Each row has a class, written after it.
13, -7, 49, -8, 40, -35, -9, 25, -13, 30, 10, 11, -11, 7, 19, 26, -59, 25, 4, 49, 19, -12, 4, -8, 26, -2, 42, 49, -22, 30, -9, -4 | Bave
69, 24, -57, 37, -27, 16, -6, 33, -53, 11, 77, -35, 47, -2, 8, 31, -48, 37, -3, 51, -51, 2, 3, -56, -43, 12, -17, 15, -10, 2, 7, 43 | ses
16, 60, 48, 50, -6, -26, -20, -14, 10, -8, 39, -58, -8, 33, -8, -17, 15, 16, -2, -44, -10, -7, -5, -2, -12, -6, 15, -1, -15, 19, -19, 22 | gad
48, 15, -31, 27, -25, 23, -8, 5, -40, 8, 86, -48, 10, -2, -8, 18, -3, 8, 10, 25, -20, 11, -1, -8, -53, 20, -11, 32, -13, 10, 11, -7 | ses
43, -8, -57, 5, -40, -35, -40, -59, -21, -25, -80, -4, 19, -17, -29, -5, -30, -45, 52, 27, -59, 6, -6, 10, -60, -16, -35, 3, 4, -2, 20, -87 | gikir
-9, -4, 0, 11, 14, -29, -41, -36, 2, -14, -51, 12, -15, 29, -18, -14, -7, -60, 13, 2, -54, 45, -5, 41, -10, -21, -25, 11, 7, 0, -24, -52 | Bave
13, 6, 97, -50, 52, 66, 22, 83, 35, 52, 109, -3, -41, 55, 18, 24, -66, 84, -28, -31, 53, -24, 7, -29, 59, -25, 22, 67, -14, 28, 23, 112 | ses
32, 7, -13, 24, 6, 3, -28, -50, -19, -14, -62, 11, 2, 20, -4, -15, -17, -34, 11, 9, -35, 8, -12, 11, -16, -45, -14, 2, -14, -4, 0, -25 | Siker
38, 50, 7, 59, 7, -9, 3, -21, -9, 8, 14, 3, -18, 20, -4, 2, -33, 0, 12, 10, -21, -11, -1, -25, 0, -44, -1, 33, -24, 18, -5, 44 | Bave
-8, -18, -57, -2, -34, 26, 39, 15, -58, -25, 29, 67, 11, 0, 10, 31, 22, -5, 18, -31, 58, 40, 32, -44, 114, -54, -68, 26, 28, -35, -21, 76 | ses
2, -17, 13, 1, -16, -10, -31, 2, 1, 11, -2, -33, 20, 6, 20, -16, 19, 21, -19, 13, -2, -5, 3, 14, 16, 2, 28, 5, 0, 1, 7, 11 | ses
0, -17, 2, -26, -3, -41, -27, 3, -15, -2, -8, -35, 1, 3, 6, -18, -22, 19, 2, 74, -4, -3, 8, 28, -9, 1, -17, -13, 14, -17, 2, 8 | nov
23, 40, 12, 34, -20, 3, 8, -20, 19, 2, 12, 6, -20, 41, -33, -5, -16, 20, -3, -57, -28, -33, -3, -22, 57, -22, -38, 16, -26, -5, 4, 53 | lifo
-28, 26, 22, -2, 21, 7, 33, 15, -10, -32, 19, 60, 0, 5, -18, -16, 40, -17, 17, -53, 50, 5, 15, -14, 59, -53, -78, 0, 21, -16, -2, 55 | ses
-35, -2, 14, -7, -74, -70, -44, -1, 8, -3, -14, -60, -1, -18, 14, -21, 34, 5, -21, -1, -10, -10, 16, 16, 14, 40, 8, -37, 15, -6, 4, -26 | gikir
11, -17, 59, -17, 29, -30, -3, 28, 0, 19, 34, 11, 5, 9, 33, 8, -68, 64, -4, 34, 31, -18, 4, -26, 20, 10, 54, 33, -20, 29, 3, 30 | gad
-25, 31, 24, -9, 37, -20, 31, 31, -9, -23, 3, 35, -19, -1, 2, 8, 9, 4, 16, -6, 83, -5, 16, -26, 39, -49, -48, 1, 2, -7, -1, 29 | nanog
5, -10, 35, -12, 14, -43, -14, 15, 16, 35, 26, 5, -16, -7, 34, 31, -59, 38, 0, 54, 29, -14, 1, -24, 32, 9, 43, 44, -30, 22, -6, -15 | nanog
17, -23, 33, -24, -3, -19, -7, 26, -1, 30, 23, -12, 1, -2, 22, 9, -54, 41, 20, 45, 11, -12, 0, -28, 39, -2, 36, 46, -29, 12, -6, 14 | lifo
10, -6, -20, -26, -33, 31, 1, -37, -39, -12, -58, 5, -34, 18, -10, -14, 12, -69, 21, 6, -41, 21, 2, 6, -22, 6, -32, 4, 0, -5, -42, 3 | lifo
4, -30, -17, -8, 1, -39, -21, 4, -21, 7, 11, -23, 10, 14, 20, 5, -25, 37, -10, 59, 7, 3, -3, 12, -15, 13, 22, 2, -4, -11, -13, 12 | nov
43, 24, -30, 32, -26, -8, -2, -5, -29, -1, 19, -40, 2, -2, -18, -7, -29, 32, 11, 10, -27, -11, -7, -26, -5, -13, 1, 11, -22, 0, 4, 40 | lifo
-21, -11, 0, -31, -53, -32, -5, 24, -29, 7, 32, -76, -21, -35, -2, 14, -52, 48, -35, 44, 18, 6, 18, 15, -5, 23, -39, -23, 4, -23, 13, 31 | Siker
26, 12, -17, 36, -20, -10, -4, 18, -45, -5, 66, -40, -33, 21, -16, 36, -22, 0, -12, 4, -62, 39, -28, -25, -35, 13, 21, 22, -5, 30, -21, 46 | Bave
53, 26, -25, 24, -23, 10, -16, -5, -35, 34, -1, -34, 16, 6, 1, 13, -54, 24, -18, 10, -21, -12, -2, -32, 37, -19, 5, 7, -17, 2, -13, 56 | Siker
24, 28, -31, 38, -38, -16, -26, 6, -16, -11, 71, -57, 8, 9, -4, -29, -8, 20, 17, 31, -53, 19, -1, -22, -9, -15, -15, 8, -9, -11, 8, 18 | lifo
-49, -3, 3, -20, 16, -39, -15, -30, 10, -12, -37, 20, -31, 11, -57, -13, -21, -32, -16, -35, -35, 32, -7, 47, 6, -5, -46, -10, 18, -5, -20, -10 | Bave
9, -28, -42, 14, -42, -50, -67, 4, -27, -19, -42, -48, -2, 10, 41, 0, 16, 15, -35, 42, 2, 31, -24, -13, -18, 4, 49, 0, -15, 11, 29, 13 | gikir
-14, 25, 1, 15, 38, -2, 32, 26, -36, -40, 32, 44, 9, 18, -6, -15, 20, 8, 19, -28, 62, 11, 18, -23, 36, -69, -65, 5, 16, -22, -8, 66 | ses
27, 24, -42, 29, -16, -9, -9, 8, -47, 14, 33, -40, 10, 17, -20, 20, -21, 9, -14, 8, -45, 12, -1, -20, 5, 3, -1, 9, 0, 11, -26, 39 | Bave
34, 26, -31, 14, -39, 4, -10, 17, -31, 6, 51, -25, -4, 11, -5, 40, -7, -9, -1, -46, -51, 17, -16, -52, 9, 11, -3, 1, 12, 24, -40, 43 | gikir
4, -38, -2, -53, -18, -8, -30, 0, -37, -1, 5, -53, 9, 3, 14, 2, 4, 23, -33, 60, -17, -5, 5, 20, -9, 50, 3, -6, 13, 18, 7, -6 | gad
8, -14, 12, -14, -11, -20, -32, 14, -13, 14, 5, -46, 23, -8, 22, -1, 2, 35, -29, 50, 1, -14, 2, 5, 3, 15, 19, 6, -6, 6, 15, 13 | ses
-1, -3, 17, -13, -8, -38, -31, 2, 18, 9, -1, -40, -10, -12, -10, 2, -14, 3, 7, 17, -13, 2, 3, 25, 26, 5, -8, 0, 10, 5, 3, -41 | nanog
30, 30, -35, 26, -14, -11, -13, -10, -27, 8, 36, -32, -3, 26, -22, 12, -18, 7, 10, -7, -19, 21, -14, -13, 11, -19, -8, 9, 0, -8, -41, 51 | nov
33, 36, -37, 25, -24, 3, -3, 2, -3, 21, 38, -38, 7, -2, -26, 11, -21, 12, 4, -6, -28, -3, -8, -34, 0, -4, -9, 6, -7, 11, -1, 27 | nanog
-26, 21, -10, 2, 13, -10, 37, 0, -49, -33, 27, 38, -7, -1, -8, -1, 7, 16, -2, -23, 53, -6, 19, -23, 74, -62, -66, -13, 17, -26, -12, 54 | Siker
17, 23, -50, 28, -12, -17, -5, 9, -39, -1, 88, -22, -7, 19, -26, 15, -19, 14, 8, -10, -22, 42, -14, -19, 13, -7, -14, 6, 11, -9, -42, 59 | nov
22, 47, -38, 42, -12, 15, 27, -10, -56, -25, 53, -11, 7, 25, 4, 21, 21, 35, -12, -30, 24, 1, -1, -60, -6, -23, 2, 5, -13, 8, -26, 83 | gad
30, -4, -40, 26, 8, -18, -53, -51, 14, -14, -54, 34, 18, 37, -17, -26, 2, -47, 13, -13, -43, 5, -17, 16, -30, -11, -37, 11, -14, 6, 30, -73 | gikir
-3, -27, 6, -23, -9, -47, -45, 7, -14, 4, 20, -51, -6, 21, 17, 5, 4, 28, -23, 61, -15, 5, -15, 18, 14, 21, 27, 2, 3, 2, -8, 6 | nov
5, -11, 64, -11, 27, -60, -10, 25, 26, 30, 23, 8, -9, 4, 23, 16, -75, 53, 20, 43, 38, -13, -8, -15, 40, -22, 39, 36, -21, 6, -15, 39 | nov
5, 14, -2, 12, 10, -11, -17, -33, -19, -12, -18, 42, -18, 19, -19, -2, -24, -28, 1, -23, -20, 18, -13, -4, 35, -33, -20, 10, -10, -1, -14, -8 | Siker
-5, -8, 2, -18, -21, -41, -45, 8, 5, 5, 6, -64, -10, -9, 11, -3, -10, 22, -16, 62, -17, 3, 1, 14, -6, 20, 19, -2, 0, 6, 21, -36 | nanog
17, 45, 24, 15, -16, 7, -14, -39, -18, 6, 59, 25, -40, -12, 13, -24, -24, -62, 39, 43, -67, 36, -33, -56, -35, -31, 39, 36, -20, 37, -28, 12 | Siker
18, -1, 43, -15, 13, -49, -34, 25, 16, 15, 20, 12, -3, 2, 28, 10, -67, 15, 26, 34, -7, 0, -10, -40, 14, -16, 22, 37, -12, 28, 3, -7 | gikir
1, -41, 15, -27, -9, -26, -53, 2, 13, 32, 6, -69, 15, 3, 40, -2, 6, 12, -15, 64, -16, 8, -3, 47, -5, 36, 24, -5, 9, -1, -30, -20 | nov
-23, 12, -14, 8, 6, -9, 34, 20, -54, -41, 9, 51, -16, 17, 1, 13, -12, 26, -19, -28, 55, 5, 20, -31, 75, -55, -60, -16, 9, -32, 1, 72 | Siker
-8, 13, -92, -16, -43, 25, 39, 16, -111, 7, 15, -18, 7, 48, -50, -9, -17, 20, -26, -33, 31, 18, 21, -44, -15, 9, -4, 2, -2, -29, -44, 111 | ses
33, 20, -40, 29, -14, -17, -14, -1, -31, 2, 47, -27, 5, 22, -16, 13, -16, 20, 5, 7, -24, 16, -14, -17, 10, -11, -5, 5, 1, -6, -23, 49 | nov
-10, 5, -7, 8, 31, -13, -42, -32, 2, -28, -9, 61, 7, 13, 1, -19, 32, -51, 3, 3, -31, 43, -27, -2, 16, -33, -25, 19, 1, 7, -4, -17 | ses
39, 9, -51, 11, -19, 22, 7, 27, -46, 9, 50, -24, 0, 14, -35, 15, -33, 25, 3, -34, -23, 21, -12, -33, 30, 3, -3, 18, -8, 3, -17, 64 | lifo
-12, -61, -61, -14, -5, -75, -2, 33, -66, 55, 38, -32, 91, 1, 7, 23, -65, 57, -24, 88, -20, -9, 1, -41, -16, 67, 56, 14, -17, 8, -64, 5 | Bave
21, -4, -12, 14, -9, -20, -25, -52, -25, -2, -62, 23, -2, 5, -13, 6, -25, -34, -1, 3, -28, 3, -17, 4, 11, -12, -9, 7, -20, 2, -14, -28 | Siker
-5, 21, -8, 0, 29, 27, 58, 31, -50, -39, 42, 78, 2, 8, -18, 14, 24, -8, 30, -53, 58, 14, 12, -46, 65, -66, -78, 15, 24, -12, -14, 82 | ses
3, -4, 65, -11, 20, -21, -10, 27, 21, 40, 36, 22, 4, -3, 28, 7, -38, 24, 7, 24, 43, -8, -2, -26, 57, -12, 15, 54, -24, 20, -7, 42 | ses
2, 6, 0, 8, -4, -44, -54, -21, 18, -33, -31, 23, -20, 5, 6, -5, -13, -47, 15, -8, -58, 42, -18, 6, -20, -18, -33, -7, 14, 7, -2, -42 | gikir
11, -17, 41, -19, 20, -18, 0, 30, -6, 19, 22, 6, -7, 2, 26, 1, -48, 37, 16, 36, 18, -11, -3, -27, 30, -8, 41, 39, -27, 15, -10, 23 | lifo
0, 12, 14, 19, 7, -29, -42, -52, 5, -13, -49, 19, -17, 7, -1, -31, -20, -33, -4, 14, -31, 11, -6, 31, -5, -24, -20, -7, -13, -7, 8, -43 | Siker
-2, 31, 34, 36, 31, -19, 19, -5, -21, -39, -12, 38, 7, 31, 15, -23, 18, -4, 9, -11, 24, -30, 15, -17, 39, -70, -59, -20, 1, -19, -1, 27 | Siker
